Below are the code and all the weights of a small trained network. Each question names an input and a class and asks about switching units off, where a switched-off unit gives its printed mean instead of its output.

import numpy as np


def w(rows, s, z=0):
    codes = np.array(rows[::2]) - 128.0
    scale = np.full(codes.shape[1], s)
    scale[-1] = z or s
    return codes * scale


def norm(h):
    return h / np.sqrt((h * h).mean(-1, keepdims=True) + 1e-5)


def f(y):
    return y / 2 * (1 + np.tanh(0.7978845608 * (y + 0.044715 * y**3)))


def log_softmax(a):
    a = a - a.max(-1, keepdims=True)
    return a - np.log(np.exp(a).sum(-1, keepdims=True))


def net(x, mask):
    res = np.array(x, float).reshape(1, 7) / 4 @ E
    u = 0
    for l in range(3):
        y = f(norm(res) @ A[l][:, :-1].T + A[l][:, -1])
        res = res + np.where(mask[u : u + 4], y, B[l][:, -1]) @ B[l][:, :-1]
        u += 4
    return log_softmax(norm(res)[-1] @ U[:, :-1].T + U[:, -1])


A, B = {}, {}
E = w([
[123,235,218,20,200,201,116,177,255],'x0',
[70,146,143,180,52,20,60,223,115],'x1',
[166,26,156,208,108,221,124,252,98],'x2',
[141,120,109,135,143,116,122,132,133],'x3',
[134,83,148,109,106,124,118,118,154],'x4',
[88,93,132,112,147,125,139,137,116],'x5',
[112,143,102,129,144,129,141,146,110],'x6',
],0.0067)
A[0] = w([
[92,140,92,123,79,33,177,2,94,168],'0.n0',
[117,91,96,162,140,162,182,89,147,242],'0.n1',
[92,174,145,59,149,55,69,139,139,110],'0.n2',
[154,102,62,77,98,117,127,117,75,3],'0.n3',
],0.0073,0.0025)
B[0] = w([
[66,147,132,146,213,204,56,168,198,254],'0.n0',
[251,184,76,182,102,157,141,79,109,174],'0.n1',
[241,168,151,156,97,89,215,118,168,191],'0.n2',
[129,92,216,151,127,121,125,110,140,140],'0.n3',
],0.011,0.0077)
A[1] = w([
[207,123,179,79,140,174,182,252,136,49],'1.n0',
[156,62,110,159,170,207,187,51,85,1],'1.n1',
[125,126,114,197,2,62,112,140,42,56],'1.n2',
[162,179,93,28,191,79,154,65,147,64],'1.n3',
],0.0069,0.0034)
B[1] = w([
[73,176,73,189,196,126,59,66,139,253],'1.n0',
[139,209,254,152,127,164,153,130,191,234],'1.n1',
[98,6,120,50,209,117,114,132,31,214],'1.n2',
[110,109,175,19,90,116,84,103,125,239],'1.n3',
],0.0084,0.0032)
A[2] = w([
[152,103,139,189,90,152,168,102,74,93],'2.n0',
[128,157,88,94,144,181,121,59,167,77],'2.n1',
[53,167,162,151,111,56,92,197,172,99],'2.n2',
[151,187,135,11,96,56,179,110,136,6],'2.n3',
],0.012,0.002)
B[2] = w([
[160,133,110,102,67,74,215,164,156,167],'2.n0',
[102,75,122,136,166,162,81,114,69,240],'2.n1',
[147,159,111,172,32,67,118,133,178,255],'2.n2',
[134,108,133,87,115,110,252,142,81,213],'2.n3',
],0.015,0.0086)
U = w([
[139,134,128,178,214,211,62,69,135,232],'0',
[236,161,126,143,69,70,255,141,159,175],'1',
[107,169,97,216,58,27,36,150,188,174],'2',
[128,23,87,126,106,67,109,187,43,26],'3',
[111,108,144,3,175,118,178,64,53,2],'4',
],0.015,0.0033)

Each question gives the input, the list of numbers given to net, and the class t.
The units are the neurons (one row each of A and B). Each row of codes is followed by its name. A weight is (code - 128) times the scale printed after its matrix; where a second scale follows, it is the last column's (A, B and U).
mask holds one flag per neuron, layer by layer. A switched-off neuron (its flag False) gives its mean, the last column of its row in B, instead of its output. The means were averaged over made-up inputs and are rounded, as every weight is.
A unit's drop is (log p(t) with every unit on - log p(t) with that unit switched off) / (log p(t) with every unit on - log p(t) with every unit switched off).
The circuit of an input: a set's keep is (log p(t) with only the set's units on - log p(t) with every unit switched off) / (log p(t) with every unit on - log p(t) with every unit switched off). Starting from all 12 units, units are removed one at a time, each time the one whose removal leaves the highest keep (on an exact tie, the one counted first), for as long as the keep stays at least 0.8.
units of the circuit, in order: the units of the circuit, biggest drop first
most important unit: the unit with the biggest drop
k most important neurons: the k neurons with the biggest drops, biggest first
k most important neurons of layer l: the k neurons of layer l with the biggest drops, biggest first
drop of u: that unit's drop, to one decimal
input [1,0,-2,-5,2,-6,-6], class 4: most important unit -> 2.n1
input [-2,3,6,-3,4,-8,0], class 3: units of the circuit, in order -> (0.n0, 1.n2)
input [4,0,1,0,3,-2,4], class 0: 2 most important neurons -> (1.n0, 2.n1)
input [2,-5,7,7,0,-8,-4], class 0: 2 most important neurons -> (1.n0, 2.n2)
input [8,1,7,-1,-4,-1,-6], class 2: 3 most important neurons -> (0.n1, 2.n2, 1.n2)
input [8,-4,-7,4,6,-2,-4], class 4: 2 most important neurons -> (2.n2, 2.n1)
input [-2,8,6,-3,-8,-1,2], class 3: 2 most important neurons -> (0.n0, 1.n2)
input [-7,-2,6,4,-2,-7,8], class 1: 2 most important neurons -> (2.n0, 2.n1)
input [7,-6,-1,7,-4,-6,8], class 4: 3 most important neurons -> (0.n0, 1.n3, 2.n3)
input [6,-4,0,-8,0,-1,-1], class 4: 2 most important neurons -> (0.n0, 1.n3)
input [-7,0,-3,3,-4,8,-8], class 0: 2 most important neurons of layer 0 -> (0.n0, 0.n1)
input [-8,0,6,7,3,-6,-4], class 1: 3 most important neurons -> (2.n0, 2.n1, 0.n1)
input [-8,-4,0,-5,-4,-7,0], class 0: 3 most important neurons -> (0.n0, 2.n2, 0.n2)
input [7,-3,-6,-7,7,-5,-4], class 4: most important neuron of layer 2 -> (2.n2)
input [3,5,-5,1,-4,2,-6], class 1: 2 most important neurons -> (0.n2, 2.n3)
input [6,5,-1,3,5,-1,6], class 1: 2 most important neurons of layer 0 -> (0.n0, 0.n2)
input [5,2,-8,7,0,-8,-1], class 1: 2 most important neurons of layer 0 -> (0.n2, 0.n1)
input [3,-8,-5,-8,1,-2,-4], class 4: drop of 1.n3 -> 0.1
input [4,6,-8,0,6,7,5], class 1: drop of 2.n3 -> 0.2
input [-7,-8,4,3,-3,5,0], class 1: units of the circuit, in order -> (2.n0)
input [2,-4,-2,3,-3,1,-5], class 4: drop of 0.n0 -> 0.4
